What each symbol does to the states:
ni: j589->j668, j451->j84, j232->j535, j732->j97, j533->j648, j713->j510, j863->j589, j835->j418, j994->j527, j569->j422, j21->j569, j535->j938, j789->j76, j469->j308, j842->j823, j45->j863, j836->j521, j648->j924, j746->j418, j329->j743, j521->j668, j288->j507, j70->j21, j101->j24, j613->j527, j422->j939, j743->j451, j177->j479, j735->j569, j823->j735, j668->j613, j84->j915, j479->j836, j97->j240, j308->j750, j368->j355, j99->j842, j271->j418, j510->j569, j915->j308, j527->j474, j719->j535, j939->j796, j245->j533, j76->j24, j355->j789, j628->j782, j938->j469, j418->j355, j474->j166, j166->j45, j924->j101, j750->j368, j782->j271, j24->j938, j152->j743, j507->j945, j741->j320, j320->j835, j796->j70, j561->j100, j871->j719, j100->j741, j240->j994, j945->j177
tu: j589->j823, j451->j750, j232->j732, j732->j535, j533->j863, j713->j422, j863->j842, j835->j271, j994->j45, j569->j240, j21->j521, j535->j842, j789->j507, j469->j99, j842->j871, j45->j99, j836->j746, j648->j152, j746->j569, j329->j177, j521->j713, j288->j479, j70->j835, j101->j451, j613->j735, j422->j994, j743->j308, j177->j355, j735->j796, j823->j469, j668->j510, j84->j368, j479->j418, j97->j938, j308->j789, j368->j329, j99->j97, j271->j100, j510->j939, j915->j355, j527->j97, j719->j245, j939->j527, j245->j24, j76->j945, j355->j288, j628->j21, j938->j648, j418->j945, j474->j589, j166->j232, j924->j743, j750->j76, j782->j561, j24->j451, j152->j915, j507->j743, j741->j628, j320->j561, j796->j474, j561->j939, j871->j469, j100->j240, j240->j99, j945->j320

In the rows, 148 means zero.

The rows follow the links: the fewer symbols apart two states are, the more alike their rows tend to be.

Each row is also shifted at random along 7 hidden directions that mean nothing.

Some states, each with a row of numbers:
j746: 117 120 163 149 175 164 178 155 177 160 150 169 151 148 116 196 142 129 162 203 195 149 143 118 116 137 178 155 179 155 189 155 182 124 155 150 174 136 124 132 168 156 116 128 141 170 153 155 125 135 138 161 139 133 180 112 156 166 146 92 169
j863: 81 175 133 167 140 123 158 142 106 167 130 159 112 145 127 150 152 159 165 125 124 151 185 160 188 148 102 151 114 179 147 173 134 120 148 148 148 149 154 169 141 171 168 136 177 131 129 121 125 176 137 137 115 172 173 145 147 155 161 171 145
j152: 165 123 138 139 130 163 125 149 163 127 130 134 140 154 171 156 154 136 118 101 135 122 157 154 135 122 176 133 156 125 156 161 134 193 162 177 101 175 146 162 121 132 182 138 164 159 143 143 142 153 156 170 182 152 147 150 171 134 127 162 135
j451: 119 134 131 127 124 168 130 124 148 123 148 147 136 160 175 164 161 138 99 110 140 142 162 155 132 128 202 114 133 113 171 152 135 182 156 177 111 171 156 163 126 114 170 142 176 155 149 153 140 154 155 178 178 155 162 160 171 123 131 176 133
j735: 144 126 206 129 190 152 185 174 161 168 154 131 158 140 137 132 155 120 165 155 166 152 182 115 139 144 114 162 159 189 157 104 123 130 152 128 193 126 152 168 148 140 131 188 139 132 151 141 123 122 116 138 153 150 166 100 160 140 160 129 144
j97: 151 181 150 153 155 111 140 165 132 163 156 132 149 155 158 107 144 175 168 121 100 134 164 141 190 162 77 173 132 183 127 121 130 148 125 135 168 136 171 171 148 153 150 191 163 142 159 136 169 162 143 115 131 173 99 165 118 151 147 171 127
j355: 71 157 139 129 116 153 128 110 164 172 164 122 142 171 183 140 109 150 190 190 139 157 123 185 149 134 124 128 138 128 106 163 127 140 146 144 159 184 156 139 115 142 108 127 137 158 193 201 177 147 182 165 152 145 135 142 158 140 121 159 100
j521: 182 110 203 150 193 137 188 163 175 174 142 141 146 192 149 171 113 164 210 197 176 155 150 84 128 147 95 112 231 178 170 125 153 118 185 147 176 145 171 153 155 126 122 190 167 160 133 154 137 137 156 117 143 120 171 121 169 182 203 119 160
j871: 126 153 115 189 124 116 139 170 124 133 105 138 105 130 120 134 147 164 167 90 93 102 161 174 187 147 92 192 121 169 138 197 137 135 135 151 122 143 142 152 152 219 174 123 142 149 142 115 138 186 169 145 140 151 141 156 138 154 141 170 142
j479: 179 127 149 160 154 142 137 148 187 167 152 145 137 185 156 180 101 199 221 182 149 122 120 137 133 127 95 139 200 154 167 176 161 136 162 147 160 145 154 137 148 160 124 154 167 182 175 161 151 150 174 131 148 137 134 140 156 194 144 137 142
j45: 79 172 140 138 140 133 129 143 130 153 165 153 136 132 147 133 166 173 138 95 118 130 186 158 172 136 123 181 97 190 167 146 123 156 114 137 170 120 158 175 157 161 162 174 176 139 175 108 137 142 123 132 147 195 127 161 120 152 106 199 127
j613: 131 128 198 120 165 148 173 141 146 161 166 125 137 139 157 134 155 149 134 145 153 147 186 129 139 137 149 148 125 190 172 109 110 117 136 138 184 128 180 167 152 133 113 187 140 127 173 128 134 125 132 153 164 163 180 127 147 142 143 184 130
j939: 122 141 192 123 152 139 160 130 135 143 167 111 130 129 163 83 143 179 167 117 149 176 168 152 165 168 75 137 109 178 117 133 86 106 141 108 180 140 186 158 139 159 123 188 127 98 171 137 147 119 144 124 173 142 163 149 159 137 178 216 127
j320: 79 178 112 148 141 160 132 135 135 111 161 198 175 159 138 187 168 169 133 165 175 195 119 156 133 177 167 122 166 97 173 153 197 167 149 128 152 137 143 118 181 129 171 156 171 163 135 154 142 150 134 114 140 143 135 193 141 155 146 148 178
j648: 95 115 152 170 137 149 148 184 163 121 84 90 145 133 147 108 156 85 139 85 99 85 152 149 152 162 117 184 180 135 101 147 126 188 150 172 90 164 137 162 129 177 181 144 115 158 119 143 151 171 180 173 178 120 127 132 168 123 153 128 140
j527: 153 170 185 118 159 134 149 124 131 189 180 147 161 164 179 150 154 177 143 188 166 159 152 135 148 149 171 110 173 184 151 118 157 143 151 154 149 128 179 156 146 73 151 193 184 121 139 129 169 125 125 135 130 188 144 166 115 184 162 184 159
j569: 191 128 205 135 166 124 178 127 156 162 167 104 146 153 170 148 143 174 121 186 155 125 144 100 134 148 206 112 169 192 170 112 144 110 135 161 141 124 213 158 176 98 107 190 136 130 162 130 174 127 171 168 152 149 160 167 127 182 175 195 158
j177: 133 125 142 146 143 163 130 155 190 153 148 119 144 142 155 134 118 136 199 150 132 114 121 174 136 129 111 195 153 135 127 168 136 160 136 141 162 163 120 140 129 188 120 124 122 176 191 173 153 140 169 163 169 136 120 112 153 147 105 128 119
j245: 150 143 124 182 153 136 165 164 142 137 110 179 136 176 129 187 146 138 146 137 133 151 165 121 165 150 130 128 167 132 175 151 164 146 172 166 136 162 151 154 159 158 165 142 179 178 116 146 129 191 162 144 128 131 170 149 180 142 173 125 157
j166: 86 190 141 128 155 139 140 141 124 191 173 178 157 170 150 164 162 159 149 168 142 164 165 147 165 152 143 143 140 168 166 122 160 156 134 145 176 130 158 160 152 110 153 176 194 150 154 141 146 143 115 122 121 198 127 154 115 165 122 155 137
j70: 135 121 191 153 184 146 174 182 166 121 145 130 184 131 129 120 153 136 150 149 159 151 131 112 132 181 120 176 188 153 145 103 150 146 139 115 172 120 156 138 187 165 132 189 102 148 147 147 151 131 151 120 166 108 131 146 145 146 178 126 172
j469: 100 162 140 174 147 110 155 176 144 167 110 105 136 163 141 115 144 111 172 119 72 110 166 142 197 167 72 187 142 167 109 116 115 145 127 153 152 152 164 179 142 183 135 164 143 171 151 154 163 192 167 144 125 152 108 135 145 127 129 129 112
j915: 46 144 128 117 123 187 114 132 153 149 159 163 134 157 169 161 135 142 184 120 159 175 157 194 134 122 103 128 139 109 129 186 123 181 173 143 144 184 117 144 88 149 172 123 176 148 159 173 119 141 133 142 179 154 163 123 185 128 122 150 116
j99: 193 175 130 160 159 155 153 182 127 163 144 182 158 92 99 123 185 105 110 132 146 141 170 167 173 148 191 237 87 176 139 152 161 158 120 154 159 121 85 150 152 187 171 105 118 128 127 124 135 148 87 166 112 181 142 120 108 129 125 97 172
j271: 182 167 138 166 138 131 153 145 145 121 157 140 172 138 145 115 156 152 128 168 130 170 104 152 159 190 150 146 139 118 116 118 160 134 122 125 156 145 166 123 183 156 122 159 106 148 160 174 186 157 175 135 138 116 115 190 134 128 164 152 156

From each start, follow one symbol. Which state do you reach?
Answer with the state's name.
---
131 167 131 147 147 146 159 125 129 109 162 179 172 154 147 173 177 162 93 165 162 193 131 134 141 186 202 108 148 113 184 110 183 142 136 134 160 137 186 133 198 121 135 177 152 161 148 157 158 152 155 126 140 131 147 207 142 136 157 172 166
ni -> j782
---
162 100 183 154 156 135 177 157 165 96 146 104 139 121 141 130 165 163 94 103 129 97 155 109 133 157 183 170 137 171 197 116 124 119 116 134 157 109 206 154 201 167 116 192 99 147 180 117 156 137 183 170 191 123 150 166 149 146 147 203 155
tu -> j521
---
117 156 131 185 156 125 150 187 150 149 108 149 154 176 139 155 151 118 152 124 107 120 162 123 171 159 109 157 188 139 143 124 161 176 158 168 124 156 151 172 152 148 178 168 178 181 114 145 147 194 156 133 129 148 120 151 155 137 153 109 150
tu -> j648
---
115 165 108 182 134 127 160 154 116 143 112 152 122 145 119 152 149 132 153 137 113 138 154 162 188 163 126 160 115 147 134 170 150 123 143 155 134 157 144 146 153 195 152 109 137 156 126 147 136 193 160 153 114 144 164 153 154 139 158 141 152
ni -> j535
---
148 149 137 138 146 163 142 131 173 180 168 171 147 176 156 189 120 157 189 206 172 163 126 153 128 120 153 133 162 129 159 170 167 144 156 150 178 167 127 139 137 144 118 117 165 173 175 183 148 146 154 151 132 149 150 128 160 166 125 112 132
tu -> j479
---
144 178 189 143 172 110 159 158 147 181 156 124 186 183 172 120 145 161 175 186 127 157 130 109 165 187 87 134 217 167 118 63 155 156 136 128 167 124 195 160 164 90 136 242 169 152 138 154 193 145 148 89 121 156 83 173 113 169 168 150 144
ni -> j994
---
79 120 205 137 161 152 170 166 155 167 126 87 140 116 144 110 138 121 187 149 158 112 151 146 138 149 107 178 170 187 103 164 121 132 156 148 134 137 135 147 129 168 143 145 103 114 130 126 140 120 146 156 174 142 159 100 144 163 172 146 156
tu -> j510
---
125 138 144 187 148 133 155 177 144 140 87 128 139 153 134 154 145 125 157 125 124 101 150 130 157 159 123 157 204 141 139 170 165 167 172 179 89 152 142 156 147 164 192 140 159 164 87 128 144 177 172 149 147 131 142 148 155 158 177 121 173
tu -> j863
---
126 147 149 130 113 150 109 124 165 156 146 91 150 153 207 112 128 138 141 146 114 114 118 179 144 139 171 127 153 126 91 155 122 179 147 180 94 183 161 153 104 117 149 141 136 144 158 177 191 146 187 188 176 156 113 158 145 142 134 174 125
ni -> j368
---
172 189 120 175 144 118 160 156 119 173 133 158 146 157 127 148 145 138 144 175 117 150 147 149 189 170 152 166 128 158 131 134 170 127 139 159 153 152 148 152 160 154 140 133 149 159 133 156 161 185 151 151 91 157 132 157 127 146 154 123 156
ni -> j938
---
206 167 191 130 174 143 159 167 137 198 164 143 167 130 147 108 147 131 173 174 164 163 156 142 165 153 116 171 152 188 107 120 136 141 152 133 177 136 131 157 130 133 143 164 139 112 130 138 148 119 107 137 128 170 141 114 124 151 168 125 152
tu -> j589
---
106 128 146 120 129 173 113 141 183 156 152 134 163 152 184 160 145 124 136 147 153 107 130 160 110 115 196 158 180 122 148 154 152 212 146 176 115 159 125 147 122 110 164 139 157 165 158 160 162 134 149 174 177 166 113 139 138 154 96 132 137
ni -> j355
---
18 163 148 140 138 153 148 145 138 106 148 128 180 133 148 119 180 125 118 130 126 168 132 153 147 197 138 158 136 113 131 97 145 159 109 114 166 132 179 139 183 149 135 185 111 155 166 164 168 151 160 128 164 128 113 188 143 113 131 173 137
ni -> j100
---
169 151 138 113 135 170 124 113 152 150 175 170 139 181 188 165 134 164 153 143 160 190 163 164 139 122 138 88 129 114 155 149 119 161 175 151 155 193 159 156 105 115 150 149 192 149 165 175 136 146 143 147 160 155 168 149 187 124 140 168 114
tu -> j368
---
250 142 138 160 150 138 135 161 195 149 160 132 173 159 159 140 128 149 168 177 133 122 108 138 136 141 155 167 177 127 138 132 160 163 128 146 159 160 142 138 159 158 113 146 127 193 181 190 184 150 186 157 151 123 99 153 143 149 125 110 136
tu -> j320
---
97 117 161 156 159 147 158 148 172 152 141 134 130 160 137 176 122 171 186 170 160 122 140 133 128 125 134 150 176 166 175 175 156 120 154 148 153 141 148 139 155 166 124 138 143 160 168 141 138 141 173 158 157 136 162 127 154 179 149 151 152
ni -> j521
---
162 175 116 166 138 120 135 149 127 150 149 153 127 147 141 135 152 179 144 106 98 126 174 160 194 149 113 182 93 175 162 148 135 133 117 132 166 132 166 166 165 186 143 157 154 152 179 130 154 174 150 134 129 176 116 173 123 145 114 180 126
ni -> j97
---
190 164 136 163 146 135 146 151 140 103 155 155 165 150 146 131 158 176 132 134 131 174 129 134 162 184 129 135 149 124 147 116 158 143 131 119 161 141 180 137 187 152 134 186 134 158 159 159 171 160 169 113 152 120 127 199 149 130 169 173 150
tu -> j561
